Below is a small trained network, with its code and all its weights. Each question gives an input and a class and asks what happens when units are switched off, that is, made to give their printed mean instead of their output.

import numpy as np


def w(rows, s, z=0):
    codes = np.array(rows[::2]) - 128.0
    scale = np.full(codes.shape[1], s)
    scale[-1] = z or s
    return codes * scale


def norm(h):
    return h / np.sqrt((h * h).mean(-1, keepdims=True) + 1e-5)


def f(y):
    return y / 2 * (1 + np.tanh(0.7978845608 * (y + 0.044715 * y**3)))


def log_softmax(a):
    a = a - a.max(-1, keepdims=True)
    return a - np.log(np.exp(a).sum(-1, keepdims=True))


def net(x, mask):
    res = np.array(x, float).reshape(1, 8) / 4 @ E
    u = 0
    for l in range(2):
        y = f(norm(res) @ A[l][:, :-1].T + A[l][:, -1])
        res = res + np.where(mask[u : u + 16], y, B[l][:, -1]) @ B[l][:, :-1]
        u += 16
    return log_softmax(norm(res)[-1] @ U[:, :-1].T + U[:, -1])


A, B = {}, {}
E = w([
[140,120,218,60,204,164,72,111,102],'x0',
[185,131,60,104,134,113,74,217,32],'x1',
[135,127,131,126,124,126,132,126,127],'x2',
[36,121,196,139,67,157,163,168,41],'x3',
[126,128,128,128,129,128,128,131,129],'x4',
[126,129,128,131,132,129,128,129,128],'x5',
[132,121,130,122,119,123,127,122,127],'x6',
[111,207,140,110,198,1,200,71,68],'x7',
],0.0095)
A[0] = w([
[180,164,222,112,209,163,92,81,72,62],'L0N0',
[48,194,190,127,83,130,192,156,40,62],'L0N1',
[89,145,160,121,152,188,190,83,166,82],'L0N2',
[158,128,106,98,166,130,170,104,205,34],'L0N3',
[152,72,104,147,105,204,113,138,155,30],'L0N4',
[183,122,122,185,155,112,158,188,87,72],'L0N5',
[101,115,184,138,91,172,195,135,88,77],'L0N6',
[104,149,177,163,149,122,206,93,206,64],'L0N7',
[87,124,121,78,183,66,177,111,107,47],'L0N8',
[158,200,33,90,154,77,104,81,202,59],'L0N9',
[183,162,101,72,185,115,109,130,209,3],'L0N10',
[135,189,129,147,181,2,174,103,99,90],'L0N11',
[153,118,82,88,146,111,127,185,47,53],'L0N12',
[152,104,79,132,171,81,97,181,76,80],'L0N13',
[148,204,99,109,48,120,196,166,172,45],'L0N14',
[128,177,53,238,97,104,166,95,108,67],'L0N15',
],0.0083,0.0045)
B[0] = w([
[64,65,27,55,130,113,161,165,169,211],'L0N0',
[161,61,164,192,158,109,118,152,95,226],'L0N1',
[131,156,137,117,106,117,39,158,156,181],'L0N2',
[112,119,181,179,123,101,82,143,89,165],'L0N3',
[160,164,140,129,129,194,153,111,112,179],'L0N4',
[92,172,130,100,120,86,130,110,154,144],'L0N5',
[165,111,148,170,154,80,102,135,139,181],'L0N6',
[128,212,113,111,78,61,45,130,154,207],'L0N7',
[158,164,118,149,123,217,160,80,110,173],'L0N8',
[139,64,191,196,137,105,144,179,88,225],'L0N9',
[151,74,198,181,154,107,141,187,82,174],'L0N10',
[135,159,98,136,116,254,161,68,87,254],'L0N11',
[87,173,145,145,94,87,46,106,161,181],'L0N12',
[129,194,171,130,94,103,72,106,185,176],'L0N13',
[100,96,114,86,155,137,127,143,150,158],'L0N14',
[100,63,98,24,140,118,148,165,163,203],'L0N15',
],0.01,0.006)
A[1] = w([
[97,117,158,25,192,165,132,156,129,3],'L1N0',
[144,192,132,72,154,120,180,82,88,54],'L1N1',
[106,95,107,180,96,93,171,159,123,102],'L1N2',
[132,174,109,109,103,134,94,176,70,34],'L1N3',
[122,86,148,30,90,125,140,93,109,61],'L1N4',
[84,166,168,125,110,122,112,52,220,57],'L1N5',
[105,104,31,128,76,106,219,156,169,44],'L1N6',
[76,88,165,160,117,141,130,130,62,45],'L1N7',
[144,122,120,153,92,249,119,104,119,27],'L1N8',
[230,109,96,180,199,105,142,99,176,28],'L1N9',
[102,55,96,62,154,133,178,142,149,92],'L1N10',
[208,96,112,110,173,116,115,90,174,67],'L1N11',
[195,128,142,109,106,214,115,176,193,125],'L1N12',
[170,94,207,185,141,108,161,184,92,29],'L1N13',
[205,189,103,109,135,90,89,147,104,71],'L1N14',
[143,187,81,81,100,114,90,159,78,43],'L1N15',
],0.011,0.0047)
B[1] = w([
[77,109,63,23,138,84,144,179,200,174],'L1N0',
[186,150,29,137,126,206,178,97,96,182],'L1N1',
[153,83,171,85,165,113,118,114,121,185],'L1N2',
[164,140,156,153,105,88,130,95,211,155],'L1N3',
[85,89,97,120,139,115,124,164,170,141],'L1N4',
[173,194,145,131,38,73,35,202,125,202],'L1N5',
[69,105,118,1,239,139,84,145,175,216],'L1N6',
[195,59,115,169,174,91,141,91,204,185],'L1N7',
[160,195,80,112,146,154,213,51,22,220],'L1N8',
[65,25,182,197,117,109,158,141,54,179],'L1N9',
[64,131,106,75,98,123,73,149,194,196],'L1N10',
[101,79,159,154,138,106,139,168,120,149],'L1N11',
[122,191,93,150,164,116,222,49,76,253],'L1N12',
[128,78,107,215,159,146,129,190,124,232],'L1N13',
[93,138,202,159,61,119,123,123,153,155],'L1N14',
[102,196,210,130,74,109,74,118,198,169],'L1N15',
],0.0084,0.0057)
U = w([
[156,190,89,145,143,185,212,68,63,249],'0',
[133,38,177,218,160,102,133,163,106,118],'1',
[129,214,173,130,52,89,51,138,168,73],'2',
[75,89,89,3,176,122,134,154,174,55],'3',
],0.019,0.0017)

Each question gives the input, the list of numbers given to net, and the class t.
The units are the neurons (one row each of A and B). Each row of codes is followed by its name. A weight is (code - 128) times the scale printed after its matrix; where a second scale follows, it is the last column's (A, B and U).
mask holds one flag per neuron, layer by layer. A switched-off neuron (its flag False) gives its mean, the last column of its row in B, instead of its output. The means were averaged over made-up inputs and are rounded, as every weight is.
A unit's drop is (log p(t) with every unit on - log p(t) with that unit switched off) / (log p(t) with every unit on - log p(t) with every unit switched off).
The circuit of an input: a set's keep is (log p(t) with only the set's units on - log p(t) with every unit switched off) / (log p(t) with every unit on - log p(t) with every unit switched off). Starting from the 12 units with the biggest drops (on a tie, the unit counted first), units are removed one at a time, each time the one whose removal leaves the highest keep (on an exact tie, the one counted first), for as long as the keep stays at least 0.8.
units of the circuit, in order: the units of the circuit, biggest drop first
unit that matters most: the unit with the biggest drop
top k neurons: the k neurons with the biggest drops, biggest first
k most important neurons of layer l: the k neurons of layer l with the biggest drops, biggest first
input [-3,-6,-5,5,-6,-7,6,-5], class 2: units of the circuit, in order => (L1N5; L0N9)
input [-8,-4,0,-6,0,-4,2,2], class 3: unit that matters most => L0N15
input [8,-5,6,7,-3,3,-5,1], class 3: top 3 neurons => (L0N0; L0N9; L1N0)
input [8,-1,-8,7,-5,-2,-4,-3], class 3: 2 most important neurons of layer 0 => (L0N0; L0N9)
input [-4,-7,7,6,-5,5,4,-2], class 2: 3 most important neurons of layer 0 => (L0N7; L0N9; L0N2)
input [3,-3,5,0,-4,7,4,3], class 0: 4 most important neurons of layer 0 => (L0N11; L0N8; L0N15; L0N12)
input [5,-5,8,-1,5,4,-3,2], class 2: 3 most important neurons of layer 0 => (L0N7; L0N2; L0N15)
input [-7,-7,8,-4,-7,3,8,-7], class 0: top 2 neurons => (L1N12; L0N4)
input [-8,6,3,7,-6,0,-3,3], class 3: top 3 neurons => (L0N15; L0N9; L1N6)
input [-2,1,-1,1,-3,7,-3,-2], class 0: top 4 neurons => (L0N4; L0N0; L1N12; L1N8)
input [3,-7,0,-7,4,-1,5,-1], class 1: 2 most important neurons of layer 0 => (L0N10; L0N9)
input [6,6,-6,-6,-6,-7,5,1], class 1: 2 most important neurons of layer 0 => (L0N10; L0N7)
input [-6,7,4,-6,-8,7,2,3], class 2: top 4 neurons => (L0N13; L0N1; L0N12; L0N5)
input [6,-2,-8,8,-7,-7,4,7], class 1: units of the circuit, in order => (L0N1)
input [-8,-4,-5,2,-6,-3,7,6], class 3: top 2 neurons => (L0N15; L1N6)
input [6,8,-7,-8,6,7,-4,5], class 1: 4 most important neurons of layer 1 => (L1N9; L1N11; L1N5; L1N10)
input [6,5,-1,-3,-5,7,-2,6], class 0: top 2 neurons => (L0N11; L0N15)
input [5,-6,-4,-6,5,-7,5,-6], class 0: top 2 neurons => (L1N12; L0N4)
input [6,7,-2,1,6,-2,-7,1], class 2: top 2 neurons => (L0N12; L0N13)
input [-4,-6,0,-1,-3,3,4,5], class 2: top 3 neurons => (L0N7; L1N5; L0N2)
input [-1,3,-8,0,-1,-4,7,2], class 2: units of the circuit, in order => (L0N13)
input [-6,6,4,-1,6,0,-6,-6], class 0: top 4 neurons => (L1N12; L0N4; L0N7; L0N0)
